Below is a small trained network, with its code and all its weights. Each question gives an input and a class and asks what happens when units are switched off, that is, made to give their printed mean instead of their output.

import numpy as np


def w(rows, s, z=0):
    codes = np.array(rows[::2]) - 128.0
    scale = np.full(codes.shape[1], s)
    scale[-1] = z or s
    return codes * scale


def norm(h):
    return h / np.sqrt((h * h).mean(-1, keepdims=True) + 1e-5)


def f(y):
    return y / 2 * (1 + np.tanh(0.7978845608 * (y + 0.044715 * y**3)))


def log_softmax(a):
    a = a - a.max(-1, keepdims=True)
    return a - np.log(np.exp(a).sum(-1, keepdims=True))


def net(x, mask):
    res = np.array(x, float).reshape(1, 5) / 4 @ E
    u = 0
    for l in range(3):
        y = f(norm(res) @ A[l][:, :-1].T + A[l][:, -1])
        res = res + np.where(mask[u : u + 4], y, B[l][:, -1]) @ B[l][:, :-1]
        u += 4
    return log_softmax(norm(res)[-1] @ U[:, :-1].T + U[:, -1])


A, B = {}, {}
E = w([
[121,3,169,175,190,111,252,84,109,21,88,240],'x0',
[114,136,107,145,104,126,129,162,157,115,127,142],'x1',
[222,130,13,112,209,123,183,72,177,176,169,201],'x2',
[144,114,102,93,109,112,141,165,124,113,113,127],'x3',
[170,189,210,98,106,196,247,171,119,118,210,115],'x4',
],0.0054)
A[0] = w([
[41,145,181,117,105,128,129,145,67,69,87,62,3],'L0N0',
[155,138,178,131,86,169,218,152,110,119,168,88,78],'L0N1',
[81,100,93,152,156,98,92,119,125,148,2,103,124],'L0N2',
[148,152,174,114,117,128,190,155,125,124,204,131,60],'L0N3',
],0.0061,0.0025)
B[0] = w([
[244,29,143,218,62,209,152,164,248,173,69,145,243],'L0N0',
[27,215,145,78,106,220,85,104,3,129,149,195,221],'L0N1',
[75,222,124,125,115,185,94,94,52,133,136,146,255],'L0N2',
[101,121,63,105,123,96,94,81,168,113,179,255,188],'L0N3',
],0.0076,0.0041)
A[1] = w([
[118,78,93,159,113,101,14,77,97,104,80,155,100],'L1N0',
[186,95,107,142,149,149,123,91,211,120,142,168,70],'L1N1',
[181,157,146,108,55,169,91,143,108,150,197,116,160],'L1N2',
[81,51,210,159,169,120,188,140,109,3,82,188,2],'L1N3',
],0.0062,0.0021)
B[1] = w([
[85,127,159,69,118,132,189,173,48,99,159,245,219],'L1N0',
[242,136,128,82,2,126,63,103,102,89,122,51,157],'L1N1',
[44,69,106,123,173,53,143,120,76,107,50,108,239],'L1N2',
[100,195,121,120,185,28,75,182,185,126,168,17,253],'L1N3',
],0.0074,0.0052)
A[2] = w([
[187,133,67,97,109,137,109,80,115,133,171,151,82],'L2N0',
[67,134,84,104,137,115,87,148,115,158,70,2,9],'L2N1',
[98,175,125,134,173,32,109,156,155,108,147,66,120],'L2N2',
[201,138,57,112,97,130,178,61,110,157,122,113,58],'L2N3',
],0.0074,0.0014)
B[2] = w([
[130,87,142,126,99,205,121,185,154,111,58,159,188],'L2N0',
[216,113,116,127,195,82,192,88,180,72,203,133,253],'L2N1',
[216,77,107,86,175,158,136,57,169,209,223,99,242],'L2N2',
[64,120,247,248,41,111,122,167,123,147,91,2,173],'L2N3',
],0.0078,0.0058)
U = w([
[49,198,95,97,137,146,120,128,17,104,139,255,254],'0',
[211,132,94,124,209,57,130,103,171,113,220,60,61],'1',
[167,92,173,226,47,161,132,173,171,129,11,74,34],'2',
],0.0076,0.001)

Each question gives the input, the list of numbers given to net, and the class t.
The units are the neurons (one row each of A and B). Each row of codes is followed by its name. A weight is (code - 128) times the scale printed after its matrix; where a second scale follows, it is the last column's (A, B and U).
mask holds one flag per neuron, layer by layer. A switched-off neuron (its flag False) gives its mean, the last column of its row in B, instead of its output. The means were averaged over made-up inputs and are rounded, as every weight is.
A unit's drop is (log p(t) with every unit on - log p(t) with that unit switched off) / (log p(t) with every unit on - log p(t) with every unit switched off).
The circuit of an input: a set's keep is (log p(t) with only the set's units on - log p(t) with every unit switched off) / (log p(t) with every unit on - log p(t) with every unit switched off). Starting from all 12 units, units are removed one at a time, each time the one whose removal leaves the highest keep (on an exact tie, the one counted first), for as long as the keep stays at least 0.8.
circuit, biggest first: the units of the circuit, biggest drop first
most important unit: the unit with the biggest drop
top k neurons: the k neurons with the biggest drops, biggest first
top k neurons in layer l: the k neurons of layer l with the biggest drops, biggest first
drop of u: that unit's drop, to one decimal
input [-8,4,8,-6,8], class 0: top 2 neurons in layer 2	[L2N1 L2N2]
input [-4,7,-7,-4,-7], class 0: circuit, biggest first	[L1N0]
input [8,5,-7,4,0], class 1: top 2 neurons	[L1N3 L2N2]
input [2,8,8,-4,6], class 2: circuit, biggest first	[L2N3 L1N1]
input [-4,-4,7,8,4], class 2: top 2 neurons	[L1N3 L2N3]
input [7,0,-3,-7,5], class 1: top 3 neurons	[L1N3 L0N2 L2N2]
input [7,7,-2,-5,-5], class 1: top 2 neurons in layer 0	[L0N1 L0N3]
input [-3,0,7,-2,-6], class 2: top 2 neurons	[L0N1 L2N3]
input [-7,-2,7,6,-8], class 0: circuit, biggest first	[L1N0 L1N3]
input [7,6,-6,-6,6], class 1: top 4 neurons	[L1N3 L0N2 L1N0 L2N2]
input [-5,5,8,-4,5], class 2: top 2 neurons	[L1N3 L2N3]
input [-5,3,8,-8,6], class 2: top 2 neurons	[L2N3 L1N3]
input [-7,-4,-6,-8,-7], class 0: top 3 neurons	[L1N0 L1N3 L0N2]
input [2,-1,-3,1,0], class 2: circuit, biggest first	[L0N0]
input [-3,4,-7,-3,8], class 0: top 2 neurons	[L0N1 L0N3]
input [8,-4,-8,3,3], class 1: top 3 neurons	[L1N3 L2N2 L1N0]
input [-3,4,-6,-2,8], class 0: top 2 neurons	[L0N1 L0N3]
input [7,2,-3,8,3], class 1: drop of L1N3	3.1
input [3,3,5,7,0], class 2: drop of L1N1	0.1
input [4,7,-6,3,8], class 0: most important unit	L0N1
input [6,8,-1,0,-2], class 1: drop of L1N3	3.1
